Both labels of each row
0.047 -0.765 0.467 -1.427 -1.254 0.544 0.322 -0.396 1.565 -0.421 0.015
 2.037 0.896 -0.230 -0.560 -0.087 1.502 0.905 -1.610 0.056 0.636 : C + Z
0.799 -1.248 0.724 -1.401 -1.556 0.252 -0.501 0.939 2.045 -0.613 -2.209
 2.381 1.008 -0.439 0.011 -1.140 1.329 -0.212 -3.433 0.768 0.661 : N + Z
0.339 0.118 -0.452 1.132 -0.962 0.472 0.164 0.177 -0.228 0.987 -0.096
 0.270 0.911 0.448 -0.645 0.635 -1.585 0.050 0.972 0.078 -2.167 : N + L
0.860 -0.516 -0.627 1.126 -2.818 0.202 0.055 -0.098 0.336 1.316 -0.069
 -0.181 1.031 -0.268 -0.833 0.310 -1.699 0.022 -1.591 -0.692 -0.798 : N + L
0.238 -0.306 -1.220 -0.760 -3.106 3.118 0.474 0.190 0.411 0.485 -0.499
 0.802 -0.235 0.086 0.117 -0.340 -1.161 -0.326 -0.681 -0.270 -2.578 : B + L
-0.515 -1.088 -1.097 0.539 -4.802 0.085 -1.112 0.813 1.396 0.421 -0.546
 2.556 2.702 -0.231 -0.204 -0.975 -0.576 -0.148 -1.066 -0.529 -1.250 : N + L
0.776 -0.720 -0.881 1.972 -3.463 0.397 0.282 0.458 0.755 0.197 -0.071
 0.863 1.045 0.010 -0.576 -0.245 -0.457 0.199 -0.490 -0.406 -2.085 : N + L
0.294 0.603 -0.081 -2.022 0.555 0.165 0.217 0.141 -0.067 -0.658 -0.107
 0.259 -1.497 -0.499 0.842 -1.308 0.953 -0.821 -5.222 0.755 0.281 : B + Z
0.097 -0.589 -1.264 0.887 -3.653 -0.187 0.132 0.130 0.074 1.210 0.507
 0.382 1.940 0.089 0.099 -1.630 -0.853 0.164 -0.307 -0.022 -1.323 : N + L
0.860 -0.572 -1.295 1.346 -2.511 -0.174 0.042 0.556 0.198 0.906 0.057
 1.114 1.429 -0.094 -0.258 -0.367 -1.116 -0.147 -0.372 -0.251 -1.691 : N + L
0.865 -1.063 -0.341 -1.961 -3.085 1.634 -0.315 0.774 1.397 -0.284 -0.736
 3.162 1.821 0.318 0.377 -0.611 1.221 -0.689 -2.192 0.734 -1.141 : N + Z
0.485 -0.343 -0.484 1.196 -4.282 -0.060 0.489 -0.067 0.213 0.091 -0.149
 0.215 1.964 -0.210 0.124 0.037 -0.803 -0.094 -0.502 0.000 -1.088 : N + L
0.546 -1.192 -0.499 1.681 -2.511 0.239 -0.067 0.166 0.393 0.535 0.246
 0.569 0.900 0.020 -0.374 -0.134 -2.333 0.410 0.143 0.217 -1.834 : N + L
0.676 -0.173 0.740 -1.679 1.700 0.879 -0.720 -0.408 -0.384 -1.558 0.750
 -2.017 -1.610 1.107 0.752 0.929 -0.388 0.216 0.975 0.445 0.572 : B + Z
1.462 -0.743 0.324 -1.621 -0.827 0.623 -1.485 0.432 2.038 -0.442 -0.293
 1.745 0.511 1.046 -0.122 -0.435 0.317 1.455 -0.463 0.718 0.035 : N + Z
1.016 -0.950 -0.342 0.103 -2.873 0.516 0.023 0.295 0.691 0.039 0.220
 1.064 1.916 0.197 -0.517 -0.149 -0.592 0.287 -0.313 -0.540 -1.217 : N + L
0.723 -1.198 -0.961 1.350 -3.326 0.571 0.210 0.315 0.922 0.622 -0.310
 0.449 2.000 0.268 -0.684 -0.119 -0.854 0.328 -0.293 -0.853 -1.298 : N + L
0.358 -0.822 -1.139 0.642 -3.854 -0.161 -0.072 0.456 1.937 -0.300 0.231
 2.246 1.772 -0.024 0.027 -0.989 -0.475 -0.038 -0.347 0.650 -1.291 : N + L
-0.076 -0.562 -1.462 0.842 -2.842 0.086 -0.062 0.506 -0.067 1.467 1.091
 0.415 -0.154 -0.626 0.501 -0.101 -2.313 1.122 -0.689 -0.245 -1.675 : N + L
0.146 -1.552 -0.175 -1.486 -1.146 0.111 0.538 0.679 1.170 -0.205 -0.534
 1.179 2.107 0.669 0.567 -0.793 1.665 0.370 -2.393 0.429 0.652 : C + Z
1.535 -0.762 -0.117 -0.340 -2.233 0.385 -0.107 0.320 0.031 -0.966 -0.162
 0.269 2.227 -0.589 -0.469 -0.997 -0.925 -0.923 0.026 -0.255 -2.922 : N + L
0.947 -0.809 -1.626 0.344 -4.970 -0.259 0.190 0.284 0.649 0.886 -0.453
 2.252 2.049 -0.815 0.027 -1.276 -0.629 -0.376 -1.260 0.119 -2.719 : N + L
-0.010 0.754 -0.098 0.821 1.553 0.844 -0.146 -0.498 -1.780 -0.377 0.941
 -2.826 -1.779 -0.739 0.428 1.850 -1.744 0.294 2.203 -0.378 0.406 : B + L
1.364 -1.169 1.188 -1.400 -2.687 0.790 -0.653 0.223 2.422 -0.939 -0.711
 3.831 1.300 0.067 0.925 -1.192 1.202 -0.017 -1.962 0.537 -1.759 : N + Z
0.948 -0.471 -0.420 2.039 -1.274 1.214 -0.445 -0.298 0.051 0.359 0.612
 -1.925 1.082 -0.246 -0.818 0.980 -1.802 0.967 1.429 -0.351 -0.621 : N + L
-0.220 -0.400 -1.020 1.853 -3.124 0.205 0.472 -0.050 0.080 0.981 0.353
 -0.404 0.994 -0.472 -0.376 0.404 -1.376 -0.679 0.480 -0.683 -1.264 : N + L
1.306 -1.448 1.145 -1.483 -2.492 0.543 -1.061 0.903 1.966 -0.801 -0.548
 2.237 1.326 -0.305 -0.569 -0.258 1.103 -0.692 -1.808 0.490 -1.888 : N + Z
0.370 -0.227 -1.368 0.808 -3.344 0.338 -1.682 0.699 0.160 0.544 -0.238
 0.754 1.059 -0.860 -0.234 -0.107 -0.238 -1.584 0.030 0.148 -2.119 : N + L
0.817 -0.877 -0.228 0.841 -3.864 0.859 0.224 0.283 0.089 0.080 -0.269
 0.988 1.536 0.650 0.859 -0.141 -1.412 -0.258 -0.768 -0.339 -1.271 : N + L
-0.218 -0.162 0.291 0.219 -0.423 0.676 -0.676 -0.117 -0.426 -0.178 0.159
 -0.855 0.606 0.004 0.219 0.177 -1.872 0.266 0.507 -1.394 -0.568 : N + L
2.082 -0.980 0.706 -0.738 -2.218 0.791 -0.221 0.782 1.262 -1.012 -0.108
 2.631 0.529 -0.235 0.463 -0.498 0.985 1.969 -1.863 0.369 -1.175 : N + Z
-1.056 -0.916 -0.352 1.367 -2.859 0.630 0.085 0.304 -1.769 0.849 0.150
 0.733 0.945 -0.015 0.366 -0.310 -1.584 -0.056 -0.362 -0.433 -1.789 : N + L
0.199 -0.018 -0.711 1.995 -3.203 0.126 -0.481 -0.392 -0.350 0.488 -0.532
 0.060 1.514 -0.581 0.061 0.101 -1.921 -1.258 -0.057 -0.289 -2.553 : N + L
-0.253 -0.561 -1.760 0.612 -3.573 -0.026 0.286 0.820 0.000 -0.203 -0.034
 1.216 -0.177 0.040 0.829 0.322 -0.913 -0.233 -1.755 -0.286 -1.159 : B + L
0.987 -1.216 1.169 -1.184 -1.366 0.766 0.501 0.774 1.881 0.379 0.277
 1.605 0.135 1.196 0.201 -0.780 1.073 0.593 -1.138 0.586 -0.755 : N + Z
0.524 -0.636 1.841 -0.786 -0.559 1.427 -0.125 0.887 1.765 -1.063 -0.053
 1.556 0.521 0.300 -0.234 -0.111 0.763 1.176 -1.177 0.197 0.163 : N + Z
0.869 -0.912 0.083 -2.044 -4.938 0.932 0.554 0.278 2.246 -0.819 -0.226
 4.042 1.056 -1.267 0.558 -1.262 1.770 -0.850 -2.996 1.330 -1.482 : N + Z
1.795 -0.648 -2.282 0.230 -6.873 -0.922 -0.672 1.128 2.026 -0.430 -0.736
 3.606 3.186 -1.135 0.027 -1.694 0.200 -1.001 -2.643 0.465 -4.403 : N + L
0.496 -0.775 1.465 -2.227 -1.443 0.920 -0.389 -0.282 0.981 -0.734 -0.186
 0.961 0.009 0.424 0.107 -0.458 1.166 0.979 -0.634 0.322 -1.617 : N + Z
0.590 -0.102 -1.019 0.851 -3.520 0.354 -0.347 -0.088 -0.292 0.921 -0.634
 0.657 1.968 -0.194 0.086 -0.398 -0.443 -0.321 -1.005 -0.407 -1.850 : N + L
0.167 -0.201 -0.471 1.083 -2.170 0.968 0.265 0.417 -0.012 0.300 0.529
 0.570 0.765 0.275 -1.432 -0.024 -0.572 -0.125 0.273 -0.815 -0.659 : N + L
0.215 -0.487 -0.640 1.353 -2.252 0.442 1.072 0.467 0.481 0.218 -0.516
 -0.020 -0.691 0.435 -0.697 -0.301 -0.937 0.582 0.056 -0.460 -0.204 : N + L
0.043 0.524 -3.059 0.998 -6.173 0.527 0.583 0.937 0.736 0.633 -0.888
 2.878 2.236 -0.134 -0.384 -0.978 -1.904 -0.600 -3.332 -0.073 -2.635 : C + L
0.393 -1.089 -1.764 0.538 -5.914 -0.157 -0.267 1.344 1.325 -0.041 -0.607
 1.965 1.987 0.614 -1.104 -0.901 -0.943 -1.268 -2.182 0.122 -2.108 : N + L
0.606 -0.491 -1.213 1.601 -3.065 -0.375 0.683 0.142 0.945 1.357 -0.178
 0.615 2.366 -0.024 -0.225 -0.140 -1.719 -0.143 -0.125 -0.340 -1.198 : N + L
0.325 -0.710 -0.680 0.675 -2.714 0.686 0.647 -0.053 0.570 0.436 0.086
 0.969 1.039 0.280 0.004 0.094 -1.234 0.403 -0.547 -0.076 -0.994 : N + L

Both labels of each row
1.316 1.505 2.649 -0.290 1.263 1.183 -0.001 -0.439 -1.474 -0.582 4.110
 0.786 0.496 1.580 1.194 -0.398 -2.418 -0.298 -1.606 0.433 -1.335 : (80) + T
0.405 0.773 0.652 0.326 -0.537 -0.734 -0.079 0.122 -0.685 -0.601 1.056
 0.277 0.546 0.765 -0.469 0.996 -0.885 -0.166 -0.127 -0.080 -1.928 : (77) + W
-0.573 -1.332 1.326 -1.330 0.257 -0.384 -0.064 0.023 2.196 1.528 -0.063
 -0.863 -0.832 0.258 0.044 -0.317 3.474 0.498 1.093 0.167 0.505 : (77) + A
0.640 0.088 0.045 -0.061 0.028 0.254 0.036 1.082 -2.652 0.353 0.680
 0.216 0.258 0.887 -1.795 0.972 -0.858 -1.050 -0.344 -0.370 -0.463 : (78) + W
1.755 1.835 0.623 -0.622 -0.476 -0.618 -0.395 1.500 -1.232 0.402 -0.315
 -0.033 0.495 1.475 -3.067 -0.433 -4.725 0.648 -0.834 0.254 0.267 : (77) + W
1.282 2.523 1.818 0.956 -0.174 -1.539 -0.555 1.674 -1.927 -0.158 2.516
 0.282 0.767 1.490 -3.199 0.649 -2.998 0.950 -1.069 0.287 -0.823 : (77) + W
-1.044 -0.313 0.749 0.660 -0.522 -0.411 0.445 0.853 -0.365 -1.381 2.889
 0.022 -0.305 -0.342 3.412 -0.080 1.808 -0.557 0.216 0.379 -1.676 : (80) + A
1.394 0.360 1.390 -0.212 0.635 0.878 0.338 0.638 -4.749 -0.363 3.378
 0.502 0.906 1.739 -0.960 0.879 -1.782 -1.762 -1.236 0.111 -1.942 : (78) + T
1.528 2.008 2.428 -0.464 1.786 0.325 -0.172 -0.021 -0.693 0.431 2.018
 0.264 0.448 1.741 -1.659 -0.472 -2.425 0.695 -1.526 0.257 0.156 : (77) + T
-0.667 -0.331 2.707 1.347 0.788 0.456 0.230 0.106 -1.157 0.158 4.805
 0.008 -0.223 1.126 0.944 1.234 2.777 0.172 -0.497 0.406 -1.530 : (80) + A
0.791 1.894 2.132 0.966 -0.477 -0.111 -0.502 1.460 -2.501 -0.288 3.513
 0.199 0.319 1.894 -1.788 0.003 -3.262 1.231 -1.125 0.777 -0.410 : (77) + W
0.879 0.814 0.567 -0.260 -0.907 -0.465 -0.363 1.085 -1.405 0.237 0.050
 -0.139 -0.436 0.365 -1.501 -0.432 -2.443 0.767 -0.309 0.396 0.387 : (77) + W
0.243 -0.852 -1.944 -1.957 1.918 0.463 1.031 0.501 3.143 -0.673 -3.323
 -0.272 -0.215 -1.905 1.779 -1.690 -0.176 -1.230 -0.399 -0.160 2.909 : (77) + A
1.019 1.206 0.364 0.187 -0.266 0.013 -0.373 0.922 -1.512 -0.088 0.917
 0.220 0.052 0.853 -1.655 -0.349 -3.169 0.763 -0.859 0.420 0.790 : (77) + T
0.304 -0.548 -1.777 1.047 -0.990 0.976 0.177 0.338 -5.411 -0.921 0.410
 1.075 0.860 0.175 -1.008 1.465 -2.712 -2.409 -0.844 -0.185 -1.355 : (78) + W
0.512 1.072 3.793 0.674 1.149 1.007 0.009 -0.909 -2.077 -0.099 6.136
 0.300 0.276 2.176 0.841 0.845 0.347 0.581 -1.450 0.335 -2.253 : (78) + T

Two labels a row
0.107 -1.352 0.051 0.066 -0.769 -0.434 -0.811 0.522 -1.681 -1.834 -2.895
 0.104 -0.740 0.745 0.356 -0.948 -1.422 -0.457 -0.326 -0.845 0.014 : <20> + Z351
-0.999 0.049 1.055 0.462 -2.698 -0.473 0.074 -1.036 0.623 -1.522 1.812
 0.149 0.442 0.593 0.454 0.224 1.026 1.006 0.834 -0.237 0.319 : <28> + Z351
-1.252 -0.269 0.435 0.436 -0.789 -3.483 -0.356 -1.665 0.690 -1.700 0.145
 1.059 1.189 0.773 0.265 -0.397 1.731 1.762 0.838 2.682 0.852 : <28> + Z864
-0.923 1.246 -0.333 1.090 -1.394 -1.822 -0.626 -1.462 -0.053 -2.951
 1.412 1.075 0.687 0.592 0.885 -1.494 0.000 1.163 1.226 0.926 0.959 : <28> + Z661
-1.121 -0.425 0.407 -0.143 -0.665 -0.962 0.046 -1.138 -0.126 -1.851
 -1.301 0.442 1.060 0.195 1.281 0.649 0.424 1.044 0.314 -0.347 0.452 : <28> + Z351
-1.251 -1.632 -0.352 1.388 -2.571 -0.366 -1.868 0.046 -0.162 -0.446
 0.827 0.773 -0.266 -0.475 -0.355 -0.434 -0.111 -1.349 -1.054 1.562
 -0.038 : <27> + Z351
0.565 -1.188 0.438 0.224 -0.171 -1.391 -0.213 0.810 -1.046 -0.724 -0.600
 0.157 -0.200 1.214 -0.849 -0.618 -0.796 0.117 0.139 0.598 -0.287 : <27> + Z661
-0.501 -1.444 1.175 -0.007 -1.295 0.302 -0.159 0.194 -0.309 -0.221
 -1.522 1.209 -0.357 1.105 -0.030 1.327 1.056 0.421 0.193 -0.640 0.520 : <27> + Z351
-1.356 -0.537 -0.047 0.096 -0.245 0.015 -1.762 -1.182 0.397 -0.818
 -0.769 1.571 1.335 -0.327 0.642 -0.064 0.945 0.578 -0.830 0.554 0.255 : <27> + Z864
-0.224 -1.661 1.257 -0.905 -3.722 0.268 -0.015 -0.865 0.264 -0.665
 -1.222 -0.168 -1.096 0.674 -0.071 0.903 -0.040 -0.674 -0.944 -0.209
 -0.234 : <27> + Z351
-1.676 0.686 0.121 1.177 -2.210 0.641 -0.470 0.310 0.153 -2.229 0.707
 -0.510 0.625 -0.278 2.068 0.403 0.630 0.515 0.551 -0.657 -0.139 : <28> + Z351
-0.692 -1.377 -0.376 0.138 0.640 0.661 -1.328 -0.810 0.267 -1.749 -2.238
 1.864 0.284 0.280 0.512 -1.230 -0.800 0.655 -0.825 -1.016 0.578 : <20> + Z864
-0.713 -1.812 -1.373 -0.487 -0.276 1.267 -1.324 -1.588 -0.383 -1.793
 -2.657 0.961 1.864 -0.455 1.260 -1.255 -1.319 -0.166 -1.356 -1.140
 -0.044 : <25> + Z864
-1.578 -0.363 0.256 0.081 2.094 1.163 0.061 -0.852 0.491 -2.137 -0.793
 2.619 0.746 1.156 1.277 0.969 0.995 3.167 1.441 -2.557 0.994 : <19> + Z351
-1.216 -1.177 -0.112 0.603 -2.284 -0.148 -1.798 -1.180 0.094 0.091 0.271
 1.507 0.009 -0.019 0.024 -1.322 -0.313 -0.640 -1.029 -0.111 0.413 : <27> + Z661
-0.879 -0.900 2.403 -0.310 -2.967 -1.256 1.299 -1.310 -0.044 -3.105
 -1.704 0.760 1.171 1.210 1.304 2.028 2.452 1.583 1.024 -0.595 0.639 : <28> + Z351
-0.884 -2.206 0.306 -0.610 -2.604 2.065 -0.439 -0.521 0.056 -0.923
 -2.815 1.264 -1.135 0.856 0.748 -0.286 -0.849 -0.735 -0.911 -1.185
 0.034 : <27> + Z864
-0.433 -0.990 2.118 -0.866 -3.884 -1.135 0.463 -1.888 0.368 -2.320
 -0.951 0.247 0.309 0.889 1.215 0.998 1.431 1.094 0.470 -0.266 0.653 : <28> + Z351
0.571 -2.491 0.260 0.250 -0.406 -0.884 -0.603 -0.289 -1.699 -3.754
 -2.254 0.555 -0.708 2.566 0.850 -0.843 -1.666 -0.240 0.925 -0.987 0.359 : <25> + Z351
-0.076 -0.860 -0.908 1.007 -0.063 0.674 -0.121 -0.014 -0.681 -3.195
 -0.420 0.208 -0.615 1.415 1.240 -1.483 -1.915 0.128 0.719 -0.904 0.844 : <25> + Z351
-1.010 -0.688 0.716 -0.796 -2.757 2.472 -0.177 -0.895 -0.345 -0.549
 -1.582 0.318 -0.147 -0.468 1.260 0.633 -0.261 -0.599 -0.676 -1.776
 -0.464 : <27> + Z351
-0.352 -2.389 0.483 -0.712 -2.754 -1.259 -1.203 -1.913 -1.010 -1.315
 -1.859 0.225 0.208 0.450 0.420 -1.505 -0.466 -0.784 -1.226 1.120 0.164 : <27> + Z351
0.068 -1.561 -0.487 0.640 0.070 -1.232 -1.702 0.277 -1.030 -0.855 -0.649
 1.240 -0.047 1.662 -0.801 -1.120 -0.871 0.679 0.416 0.909 -0.179 : <27> + Z661
-1.295 -2.204 -0.240 -0.666 -0.722 -0.044 -1.031 -1.720 -1.141 -3.322
 -4.233 1.149 0.318 0.804 1.029 -0.803 -0.491 -0.179 -1.000 -0.942 0.153 : <25> + Z351
0.943 -1.235 0.398 -0.344 0.522 -0.106 0.335 0.748 -1.376 -0.076 -1.227
 -0.695 -0.947 0.208 -0.543 1.022 -0.157 -0.574 0.270 -0.284 -0.254 : <25> + Z351
-1.740 -2.233 1.376 0.047 0.592 1.486 -0.488 0.515 0.176 -2.384 -2.205
 3.026 -0.014 1.674 1.031 1.538 1.675 2.209 0.527 -2.307 1.211 : <25> + Z351
-0.411 -0.136 0.338 0.297 -2.032 -0.807 -0.059 -0.879 0.565 -1.258
 -0.049 -0.515 0.657 0.141 0.971 -0.009 0.474 -0.149 -0.206 0.422 -0.167 : <28> + Z864
-1.490 -2.518 -0.055 0.601 -1.270 -1.211 -1.809 -0.979 -0.577 -2.390
 -1.484 1.798 -1.293 0.997 0.521 -1.639 -1.083 0.409 0.009 1.386 0.764 : <27> + Z351
-0.675 -0.171 0.100 -1.215 -1.187 -1.091 -0.277 -2.263 0.944 -1.400
 -1.508 1.125 1.856 -0.564 2.798 -0.176 0.935 1.195 -0.813 -0.575 0.255 : <28> + Z351
-1.754 -2.804 -0.301 1.016 -2.293 1.071 -0.823 0.329 -1.774 -2.545
 -2.717 0.854 0.238 0.509 1.671 1.158 0.876 -0.957 -0.982 -0.492 -0.103 : <27> + Z351
-0.630 -1.567 0.267 -0.197 -0.754 1.814 -0.816 0.025 0.319 -0.699 -1.161
 1.607 -0.853 0.563 -0.567 -0.121 -1.277 0.543 0.105 -1.506 0.459 : <25> + Z351
0.378 0.937 0.076 -0.640 1.696 -1.251 1.162 -3.099 0.087 -2.561 -1.313
 0.336 1.098 1.376 1.702 -0.053 0.429 2.182 1.188 -1.090 0.418 : <19> + Z864
